Below is a small trained network, with its code and all its weights. Each question gives an input and a class and asks what happens when units are switched off, that is, made to give their printed mean instead of their output.

import numpy as np


def w(rows, s, z=0):
    codes = np.array(rows[::2]) - 128.0
    scale = np.full(codes.shape[1], s)
    scale[-1] = z or s
    return codes * scale


def norm(h):
    return h / np.sqrt((h * h).mean(-1, keepdims=True) + 1e-5)


def f(y):
    return np.maximum(y, 0)


def log_softmax(a):
    a = a - a.max(-1, keepdims=True)
    return a - np.log(np.exp(a).sum(-1, keepdims=True))


def net(x, mask):
    res = np.array(x, float).reshape(1, 4) / 4 @ E
    u = 0
    for l in range(3):
        y = f(norm(res) @ A[l][:, :-1].T + A[l][:, -1])
        res = res + np.where(mask[u : u + 8], y, B[l][:, -1]) @ B[l][:, :-1]
        u += 8
    return log_softmax(norm(res)[-1] @ U[:, :-1].T + U[:, -1])


A, B = {}, {}
E = w([
[112,45,70],'x0',
[65,181,151],'x1',
[158,189,2],'x2',
[49,102,88],'x3',
],0.0039)
A[0] = w([
[59,75,121,119],'0.n0',
[9,119,155,129],'0.n1',
[173,96,113,116],'0.n2',
[153,156,73,122],'0.n3',
[176,94,85,73],'0.n4',
[134,32,117,130],'0.n5',
[178,121,121,67],'0.n6',
[154,150,167,252],'0.n7',
],0.013,0.002)
B[0] = w([
[150,107,89,211],'0.n0',
[163,112,86,254],'0.n1',
[146,155,188,166],'0.n2',
[80,18,126,206],'0.n3',
[202,122,34,180],'0.n4',
[79,139,185,202],'0.n5',
[150,232,254,157],'0.n6',
[185,145,58,193],'0.n7',
],0.0056,0.006)
A[1] = w([
[85,107,169,90],'1.n0',
[13,238,80,248],'1.n1',
[82,41,57,196],'1.n2',
[149,73,168,80],'1.n3',
[2,91,186,83],'1.n4',
[149,28,207,67],'1.n5',
[161,149,34,151],'1.n6',
[161,123,136,74],'1.n7',
],0.0092,0.0017)
B[1] = w([
[111,65,132,142],'1.n0',
[83,94,82,181],'1.n1',
[213,96,134,253],'1.n2',
[59,195,99,159],'1.n3',
[153,121,153,158],'1.n4',
[90,68,125,184],'1.n5',
[61,93,254,226],'1.n6',
[115,173,133,143],'1.n7',
],0.0078,0.0071)
A[2] = w([
[192,42,150,152],'2.n0',
[219,212,168,253],'2.n1',
[77,186,91,111],'2.n2',
[73,50,2,130],'2.n3',
[60,211,86,101],'2.n4',
[75,61,71,59],'2.n5',
[202,94,114,113],'2.n6',
[41,103,238,107],'2.n7',
],0.0083,0.003)
B[2] = w([
[156,133,105,254],'2.n0',
[92,200,99,193],'2.n1',
[69,72,106,136],'2.n2',
[192,163,243,207],'2.n3',
[56,124,179,138],'2.n4',
[114,167,101,181],'2.n5',
[124,254,142,180],'2.n6',
[145,152,153,206],'2.n7',
],0.0085,0.0071)
U = w([
[108,45,147,119],'0',
[207,140,174,191],'1',
[82,68,52,2],'2',
[55,160,131,155],'3',
[125,139,50,25],'4',
[148,251,146,179],'5',
[161,127,90,67],'6',
[82,111,121,51],'7',
],0.018,0.0078)

Each question gives the input, the list of numbers given to net, and the class t.
The units are the neurons (one row each of A and B). Each row of codes is followed by its name. A weight is (code - 128) times the scale printed after its matrix; where a second scale follows, it is the last column's (A, B and U).
mask holds one flag per neuron, layer by layer. A switched-off neuron (its flag False) gives its mean, the last column of its row in B, instead of its output. The means were averaged over made-up inputs and are rounded, as every weight is.
A unit's drop is (log p(t) with every unit on - log p(t) with that unit switched off) / (log p(t) with every unit on - log p(t) with every unit switched off).
The circuit of an input: a set's keep is (log p(t) with only the set's units on - log p(t) with every unit switched off) / (log p(t) with every unit on - log p(t) with every unit switched off). Starting from the 12 units with the biggest drops (on a tie, the unit counted first), units are removed one at a time, each time the one whose removal leaves the highest keep (on an exact tie, the one counted first), for as long as the keep stays at least 0.8.
circuit, biggest first: the units of the circuit, biggest drop first
top k neurons: the k neurons with the biggest drops, biggest first
k most important neurons of layer l: the k neurons of layer l with the biggest drops, biggest first
drop of u: that unit's drop, to one decimal
input [1,-5,-6,-7], class 5: most important neuron of layer 1 => 1.n6
input [8,0,-1,-4], class 5: circuit, biggest first => 1.n3, 0.n5
input [-8,0,4,2], class 3: 2 most important neurons of layer 1 => 1.n2, 1.n1
input [-8,1,8,1], class 3: top 2 neurons => 1.n2, 0.n1
input [4,-3,-2,-4], class 5: 2 most important neurons of layer 0 => 0.n3, 0.n6
input [1,-6,-4,-4], class 5: 3 most important neurons of layer 0 => 0.n3, 0.n6, 0.n7
input [2,-2,-6,8], class 1: 2 most important neurons of layer 1 => 1.n6, 1.n2
input [5,2,-7,-4], class 0: top 3 neurons => 0.n5, 1.n5, 2.n6
input [1,-5,-7,0], class 0: top 2 neurons => 1.n5, 0.n5
input [-1,8,-3,0], class 3: 3 most important neurons of layer 0 => 0.n3, 0.n4, 0.n1
input [-3,3,-7,8], class 1: top 2 neurons => 0.n1, 1.n6
input [6,-7,1,-4], class 5: 3 most important neurons of layer 0 => 0.n4, 0.n6, 0.n2
input [-8,8,-2,-2], class 3: 2 most important neurons of layer 2 => 2.n2, 2.n4
input [-8,6,0,4], class 3: top 2 neurons => 1.n2, 2.n2
input [-5,-4,8,3], class 1: top 2 neurons => 0.n3, 1.n6
input [5,-1,4,5], class 1: most important neuron of layer 2 => 2.n3
input [6,-6,6,-8], class 5: 2 most important neurons of layer 0 => 0.n6, 0.n2
input [2,4,-7,5], class 1: 3 most important neurons of layer 0 => 0.n1, 0.n0, 0.n3
input [6,2,0,-7], class 5: drop of 0.n3 => 0.0
input [8,3,8,-1], class 1: drop of 1.n6 => 0.1
input [4,8,0,0], class 1: most important neuron of layer 1 => 1.n6
input [-8,3,6,2], class 3: drop of 1.n2 => 0.3
